Below are the code and all the weights of a small trained network. Each question names an input and a target symbol and asks about switching units off, where a switched-off unit gives its printed mean instead of its output.

import numpy as np


def w(rows, s, z=0):
    codes = np.array(rows[::2]) - 128.0
    scale = np.full(codes.shape[1], s)
    scale[-1] = z or s
    return codes * scale


def norm(h):
    return h / np.sqrt((h * h).mean(-1, keepdims=True) + 1e-5)


def f(y):
    return y / 2 * (1 + np.tanh(0.7978845608 * (y + 0.044715 * y**3)))


def softmax(a):
    e = np.exp(a - a.max(-1, keepdims=True))
    return e / e.sum(-1, keepdims=True)


def log_softmax(a):
    a = a - a.max(-1, keepdims=True)
    return a - np.log(np.exp(a).sum(-1, keepdims=True))


def net(x, mask):
    ids = ['αεζηλμτφψω'.index(c) for c in x.split()]
    T = len(ids)
    res = E[ids] + P[:T]
    u = 0
    for l in range(2):
        q, k, v = (norm(res) @ M[l].T for M in (Q, K, V))
        z = softmax(np.where(np.tri(T) > 0, q @ k.T / 2**0.5, -1e9)) @ v
        res = res + np.where(mask[u], z, O[l][:, -1]) @ O[l][:, :-1]
        u += 1
        y = f(norm(res) @ A[l][:, :-1].T + A[l][:, -1])
        res = res + np.where(mask[u : u + 16], y, B[l][:, -1]) @ B[l][:, :-1]
        u += 16
    return log_softmax(norm(res)[-1] @ U[:, :-1].T + U[:, -1])


Q, K, V, O, A, B = {}, {}, {}, {}, {}, {}
E = w([
[105,20,140,150,137,139],'α',
[128,227,140,130,121,126],'ε',
[170,168,133,95,174,114],'ζ',
[184,53,93,55,187,165],'η',
[194,151,117,99,140,154],'λ',
[154,129,106,252,76,186],'μ',
[194,145,101,104,119,181],'τ',
[73,98,150,6,73,171],'φ',
[162,203,151,111,151,114],'ψ',
[12,155,179,140,73,112],'ω',
],0.012)
P = w([
[149,137,110,130,162,156],'0',
[226,133,160,131,94,101],'1',
[151,106,90,127,130,83],'2',
[101,149,69,175,219,174],'3',
[174,128,206,138,141,180],'4',
[197,93,137,108,52,19],'5',
[129,135,1,155,161,84],'6',
[103,140,179,162,216,229],'7',
[166,89,216,101,99,138],'8',
[155,112,29,136,83,22],'9',
],0.0067)
Q[0] = w([
[100,112,251,167,203,251],'0.h1',
[174,122,227,87,73,118],'0.h1',
],0.015)
K[0] = w([
[159,108,97,116,72,45],'0.h1',
[74,135,8,126,148,104],'0.h1',
],0.017)
V[0] = w([
[151,85,105,14,253,3],'0.h1',
[231,181,249,216,176,115],'0.h1',
],0.004)
O[0] = w([
[102,161,2,99,77,131,213],'0.h1',
[118,98,199,60,66,152,254],'0.h1',
],0.0075,0.0024)
A[0] = w([
[94,144,174,61,94,153,105],'0.n1',
[90,92,108,136,79,169,128],'0.n2',
[85,22,104,112,171,139,108],'0.n3',
[104,29,176,178,128,136,162],'0.n4',
[95,1,146,132,112,140,68],'0.n5',
[190,185,161,143,134,134,112],'0.n6',
[144,145,124,175,170,122,110],'0.n7',
[175,89,128,181,106,167,255],'0.n8',
[164,145,105,235,153,111,56],'0.n9',
[98,133,141,49,96,148,108],'0.n10',
[17,77,98,161,97,117,121],'0.n11',
[120,100,131,199,81,131,151],'0.n12',
[72,221,163,189,88,85,100],'0.n13',
[113,159,162,76,166,96,132],'0.n14',
[148,135,125,106,119,102,92],'0.n15',
[166,167,139,142,102,115,88],'0.n16',
],0.0099,0.005)
B[0] = w([
[180,86,230,139,94,123,208],'0.n1',
[119,129,145,195,158,102,187],'0.n2',
[164,135,134,34,102,221,169],'0.n3',
[41,180,63,135,41,152,220],'0.n4',
[61,149,30,34,116,124,186],'0.n5',
[77,91,70,113,166,112,222],'0.n6',
[147,107,116,195,121,108,136],'0.n7',
[69,81,105,216,157,81,253],'0.n8',
[143,207,157,229,28,135,139],'0.n9',
[254,126,188,165,105,152,219],'0.n10',
[30,93,222,172,140,133,239],'0.n11',
[59,140,54,167,58,111,182],'0.n12',
[160,55,128,110,214,114,224],'0.n13',
[125,70,119,179,120,158,211],'0.n14',
[126,117,119,147,149,164,144],'0.n15',
[112,115,70,110,147,149,148],'0.n16',
],0.0063,0.0038)
Q[1] = w([
[137,53,97,114,98,5],'1.h1',
[105,151,111,164,194,181],'1.h1',
],0.011)
K[1] = w([
[118,162,152,159,165,248],'1.h1',
[125,55,99,127,58,78],'1.h1',
],0.011)
V[1] = w([
[53,154,152,40,69,4],'1.h1',
[124,54,78,151,52,108],'1.h1',
],0.0044)
O[1] = w([
[254,86,127,135,70,22,2],'1.h1',
[57,96,62,17,66,20,133],'1.h1',
],0.0051,0.0022)
A[1] = w([
[185,166,153,148,122,84,137],'1.n1',
[110,65,146,164,191,80,65],'1.n2',
[120,246,104,179,112,102,77],'1.n3',
[62,158,241,141,134,64,20],'1.n4',
[75,137,138,140,51,86,155],'1.n5',
[126,94,113,32,108,180,85],'1.n6',
[24,58,217,150,136,75,2],'1.n7',
[115,172,49,99,114,82,90],'1.n8',
[135,160,99,202,165,73,61],'1.n9',
[118,169,89,158,172,128,143],'1.n10',
[182,237,87,89,63,147,92],'1.n11',
[126,120,123,77,158,103,135],'1.n12',
[169,132,202,92,74,163,15],'1.n13',
[98,133,181,117,94,195,115],'1.n14',
[111,64,62,79,134,156,131],'1.n15',
[131,203,134,163,99,100,117],'1.n16',
],0.012,0.0074)
B[1] = w([
[92,122,101,138,148,136,150],'1.n1',
[79,114,149,141,118,138,211],'1.n2',
[160,165,177,157,97,122,138],'1.n3',
[117,192,203,91,245,76,203],'1.n4',
[97,134,124,151,217,199,220],'1.n5',
[187,114,96,222,144,156,216],'1.n6',
[180,230,197,117,145,68,254],'1.n7',
[143,131,186,70,110,160,159],'1.n8',
[141,83,94,85,187,95,173],'1.n9',
[134,120,119,124,50,94,181],'1.n10',
[43,128,113,234,133,113,215],'1.n11',
[130,143,99,140,98,174,161],'1.n12',
[86,116,161,120,25,123,164],'1.n13',
[116,113,98,106,113,66,191],'1.n14',
[122,178,140,97,159,149,208],'1.n15',
[184,164,119,198,143,132,123],'1.n16',
],0.011,0.0057)
U = w([
[161,87,184,102,21,152,205],'α',
[245,149,99,110,164,192,154],'ε',
[130,245,92,99,35,104,67],'ζ',
[119,28,97,111,165,57,102],'η',
[210,179,66,125,91,35,130],'λ',
[127,189,204,106,167,85,238],'μ',
[167,163,71,16,86,82,222],'τ',
[136,38,209,129,168,200,1],'φ',
[108,148,113,255,102,128,76],'ψ',
[22,144,113,56,123,200,64],'ω',
],0.0086,0.0031)

Each question gives the input, a string of symbols that net reads in full, and the target symbol t.
The units are the heads (2 rows each of Q, K, V and O) and the neurons (one row each of A and B). Each row of codes is followed by its name. A weight is (code - 128) times the scale printed after its matrix; where a second scale follows, it is the last column's (O, A, B and U).
mask holds one flag per unit, layer by layer, with each layer's heads first. A switched-off unit (its flag False) gives its mean, the last column of its rows in O or B, instead of its output. The means were averaged over made-up inputs and are rounded, as every weight is.
A unit's drop is (log p(t) with every unit on - log p(t) with that unit switched off) / (log p(t) with every unit on - log p(t) with every unit switched off).
unit that matters most: the unit with the biggest drop
k most important neurons: the k neurons with the biggest drops, biggest first
top k neurons in layer l: the k neurons of layer l with the biggest drops, biggest first
drop when u is switched off: that unit's drop, to one decimal
input μ ζ ζ ζ ζ φ τ ζ ε, target ω: top 2 neurons in layer 1	(1.n7; 1.n2)
input λ τ ζ ζ, target ω: top neuron in layer 0	(0.n3)
input η ω τ, target ζ: top 2 neurons in layer 1	(1.n11; 1.n8)
input ζ α ζ λ α τ ζ ζ, target ω: top 3 neurons in layer 0	(0.n11; 0.n3; 0.n4)
input μ ω ε ε, target η: top 2 neurons in layer 0	(0.n11; 0.n13)
input φ ζ ζ ζ ζ ω ζ φ ζ ψ, target λ: top 2 neurons in layer 1	(1.n9; 1.n10)
input φ ζ ε ζ ζ ε φ ζ, target φ: top 2 neurons in layer 0	(0.n11; 0.n4)
input ω ζ λ ζ λ ω η η λ, target ζ: top 2 neurons in layer 0	(0.n13; 0.n3)
input ζ ζ η λ α φ μ ζ, target λ: 2 most important neurons	(0.n9; 1.n10)
input λ α ω η η ζ, target ζ: top 2 neurons in layer 0	(0.n13; 0.n8)
input α ω ψ ψ ε, target α: top 2 neurons in layer 0	(0.n1; 0.n13)
input ζ ζ ζ α ζ ω ζ φ ε ε, target λ: 3 most important neurons	(0.n9; 0.n13; 1.n9)
input μ ω ζ ζ ζ ζ ε ζ τ, target φ: top 3 neurons in layer 1	(1.n7; 1.n11; 1.n6)
input ζ ζ ε μ μ λ ψ μ ζ, target α: unit that matters most	1.n13
input ψ ψ λ ψ, target α: 2 most important neurons	(0.n1; 1.n13)
input η ω ψ, target ζ: 2 most important neurons	(1.n8; 1.n11)
input α α ζ ε τ ζ, target φ: 3 most important neurons	(0.n11; 1.n7; 0.n8)
input ζ ζ τ ζ ω ζ λ λ, target ψ: 3 most important neurons	(1.n11; 0.n13; 0.n11)
input φ ζ ω ζ ζ ζ ζ ε, target ψ: 2 most important neurons	(0.n11; 1.n11)
input ζ λ η, target ε: most important neuron	(1.n6)
input ε ε τ, target φ: 2 most important neurons	(0.n8; 1.n7)
input ω ζ ω ζ φ ω φ ε μ ε, target φ: 3 most important neurons	(0.n13; 0.n11; 1.n7)
input ζ ζ ζ ζ ζ ω ω α ζ ε, target τ: 2 most important neurons	(0.n13; 0.n11)
input ω λ μ ζ ζ ω ε η ω ζ, target ζ: top 3 neurons in layer 1	(1.n8; 1.n11; 1.n10)
input μ ω ζ ω ω ω ε, target η: 2 most important neurons	(0.n13; 1.n9)
input ζ μ φ ζ λ ω ζ ζ, target η: drop when 0.n11 is switched off	0.1
input ζ ω ε, target ψ: drop when 0.h1 is switched off	3.0
input ζ ζ ψ, target ψ: drop when 0.h1 is switched off	2.2
